Below is a small trained network, with its code and all its weights. Each question gives an input and a class and asks what happens when units are switched off, that is, made to give their printed mean instead of their output.

import numpy as np


def w(rows, s, z=0):
    codes = np.array(rows[::2]) - 128.0
    scale = np.full(codes.shape[1], s)
    scale[-1] = z or s
    return codes * scale


def norm(h):
    return h / np.sqrt((h * h).mean(-1, keepdims=True) + 1e-5)


def f(y):
    return y / 2 * (1 + np.tanh(0.7978845608 * (y + 0.044715 * y**3)))


def log_softmax(a):
    a = a - a.max(-1, keepdims=True)
    return a - np.log(np.exp(a).sum(-1, keepdims=True))


def net(x, mask):
    res = np.array(x, float).reshape(1, 6) / 4 @ E
    u = 0
    for l in range(2):
        y = f(norm(res) @ A[l][:, :-1].T + A[l][:, -1])
        res = res + np.where(mask[u : u + 15], y, B[l][:, -1]) @ B[l][:, :-1]
        u += 15
    return log_softmax(norm(res)[-1] @ U[:, :-1].T + U[:, -1])


A, B = {}, {}
E = w([
[128,125,127,129,127,128,128],'x0',
[146,107,71,94,163,231,175],'x1',
[103,145,164,22,100,138,116],'x2',
[149,129,84,141,34,170,76],'x3',
[4,131,66,155,128,110,147],'x4',
[130,130,171,145,47,127,246],'x5',
],0.0026)
A[0] = w([
[123,127,100,121,181,121,40,2],'L0N1',
[96,106,175,112,206,99,162,40],'L0N2',
[253,112,172,86,129,119,110,98],'L0N3',
[125,141,103,158,41,197,43,24],'L0N4',
[138,133,119,136,43,139,156,72],'L0N5',
[153,141,65,82,176,206,193,36],'L0N6',
[121,159,161,108,60,115,235,88],'L0N7',
[158,123,93,240,172,119,133,40],'L0N8',
[120,143,171,144,104,41,95,38],'L0N9',
[115,180,104,64,175,134,35,28],'L0N10',
[1,112,65,112,110,112,133,79],'L0N11',
[114,164,196,131,230,128,166,89],'L0N12',
[78,135,156,8,93,136,111,77],'L0N13',
[127,170,163,140,109,52,107,101],'L0N14',
[94,140,163,43,119,127,125,37],'L0N15',
],0.0057,0.00098)
B[0] = w([
[117,61,186,65,149,148,160,201],'L0N1',
[143,147,82,72,108,91,108,169],'L0N2',
[52,237,142,146,181,126,130,241],'L0N3',
[112,143,57,71,135,47,125,211],'L0N4',
[112,105,128,86,162,75,137,166],'L0N5',
[52,92,115,159,30,151,48,218],'L0N6',
[127,50,186,108,224,109,98,221],'L0N7',
[199,106,109,211,158,114,130,201],'L0N8',
[85,103,85,147,73,193,96,179],'L0N9',
[130,62,196,146,170,93,161,224],'L0N10',
[131,240,188,112,171,150,112,250],'L0N11',
[117,144,70,98,89,62,116,190],'L0N12',
[204,115,64,255,123,122,139,210],'L0N13',
[100,99,113,134,72,175,95,174],'L0N14',
[173,114,78,190,138,131,130,162],'L0N15',
],0.0097,0.0025)
A[1] = w([
[116,118,143,140,155,107,110,146],'L1N1',
[105,127,149,161,91,119,201,123],'L1N2',
[105,107,121,131,64,179,98,61],'L1N3',
[181,150,107,81,171,103,187,130],'L1N4',
[142,142,86,80,105,94,128,103],'L1N5',
[136,128,142,141,143,210,132,98],'L1N6',
[175,235,195,98,110,173,124,75],'L1N7',
[154,143,16,22,67,52,174,42],'L1N8',
[251,123,86,218,122,148,167,3],'L1N9',
[135,68,189,110,124,125,188,98],'L1N10',
[113,95,143,129,2,233,102,18],'L1N11',
[179,53,116,101,96,112,139,135],'L1N12',
[143,51,224,58,163,139,168,69],'L1N13',
[91,109,97,107,127,183,131,72],'L1N14',
[112,239,149,119,129,187,173,76],'L1N15',
],0.0074,0.0014)
B[1] = w([
[126,143,89,100,86,169,158,215],'L1N1',
[135,128,88,111,163,126,77,99],'L1N2',
[103,91,166,149,92,134,128,157],'L1N3',
[83,125,136,143,71,128,100,162],'L1N4',
[123,61,139,171,155,98,201,145],'L1N5',
[101,154,114,119,107,81,122,130],'L1N6',
[68,180,115,186,164,127,135,164],'L1N7',
[130,112,95,48,133,5,164,223],'L1N8',
[209,163,168,99,67,153,203,219],'L1N9',
[131,134,107,93,157,162,86,158],'L1N10',
[68,91,143,154,35,150,96,188],'L1N11',
[97,202,145,124,160,151,118,155],'L1N12',
[179,66,81,128,162,180,92,252],'L1N13',
[143,141,147,166,99,91,109,122],'L1N14',
[109,191,186,151,190,124,117,201],'L1N15',
],0.013,0.0027)
U = w([
[168,62,82,92,228,213,80,254],'0',
[66,252,161,186,210,131,128,189],'1',
[115,102,75,73,136,2,181,119],'2',
[68,94,147,185,21,157,95,56],'3',
[242,178,137,149,87,162,216,5],'4',
],0.0077,0.00059)

Each question gives the input, the list of numbers given to net, and the class t.
The units are the neurons (one row each of A and B). Each row of codes is followed by its name. A weight is (code - 128) times the scale printed after its matrix; where a second scale follows, it is the last column's (A, B and U).
mask holds one flag per neuron, layer by layer. A switched-off neuron (its flag False) gives its mean, the last column of its row in B, instead of its output. The means were averaged over made-up inputs and are rounded, as every weight is.
A unit's drop is (log p(t) with every unit on - log p(t) with that unit switched off) / (log p(t) with every unit on - log p(t) with every unit switched off).
The circuit of an input: a set's keep is (log p(t) with only the set's units on - log p(t) with every unit switched off) / (log p(t) with every unit on - log p(t) with every unit switched off). Starting from the 12 units with the biggest drops (on a tie, the unit counted first), units are removed one at a time, each time the one whose removal leaves the highest keep (on an exact tie, the one counted first), for as long as the keep stays at least 0.8.
circuit, biggest first: the units of the circuit, biggest drop first
most important unit: the unit with the biggest drop
k most important neurons: the k neurons with the biggest drops, biggest first
k most important neurons of layer l: the k neurons of layer l with the biggest drops, biggest first
input [6,-3,0,4,-4,3], class 1: most important unit => L0N3
input [-1,-8,-6,4,0,-7], class 3: 4 most important neurons => [L0N9 L0N14 L0N7 L0N5]
input [5,3,-1,6,8,-7], class 1: 3 most important neurons of layer 0 => [L0N11 L0N7 L0N5]
input [1,-1,-7,-4,-6,-6], class 4: 4 most important neurons => [L0N8 L0N11 L0N7 L0N5]
input [-6,0,-6,-6,7,7], class 0: 2 most important neurons => [L0N7 L0N13]
input [1,-6,4,7,-3,-1], class 2: 3 most important neurons => [L0N4 L0N6 L1N8]
input [-1,6,7,0,-3,-4], class 4: circuit, biggest first => [L0N13 L1N9]
input [7,7,-5,6,-2,0], class 3: 2 most important neurons of layer 0 => [L0N6 L0N12]
input [-6,2,-3,-8,-6,7], class 2: 4 most important neurons => [L0N12 L0N2 L0N10 L0N11]
input [4,6,5,-3,-5,6], class 0: 4 most important neurons => [L0N7 L0N9 L0N11 L0N14]
input [1,6,1,7,-7,6], class 1: circuit, biggest first => [L0N3 L1N15]
input [-3,2,1,2,5,-4], class 1: 2 most important neurons => [L0N11 L0N7]
input [6,-5,7,-1,-4,2], class 4: 3 most important neurons => [L0N13 L0N6 L1N9]
input [4,-3,0,4,-2,-2], class 2: circuit, biggest first => [L0N4]
input [-2,7,8,4,8,5], class 1: 3 most important neurons => [L0N11 L0N8 L0N9]
input [-2,-5,5,-6,-6,-4], class 1: 2 most important neurons of layer 0 => [L0N4 L0N3]
input [0,-7,2,-6,-4,-2], class 3: 2 most important neurons => [L0N9 L0N14]
input [-2,-6,-4,-3,-3,-6], class 0: circuit, biggest first => [L0N1 L1N13]
input [-2,8,8,0,2,8], class 0: 3 most important neurons of layer 1 => [L1N13 L1N10 L1N4]
input [-6,2,-7,-6,-1,-3], class 4: most important unit => L0N8
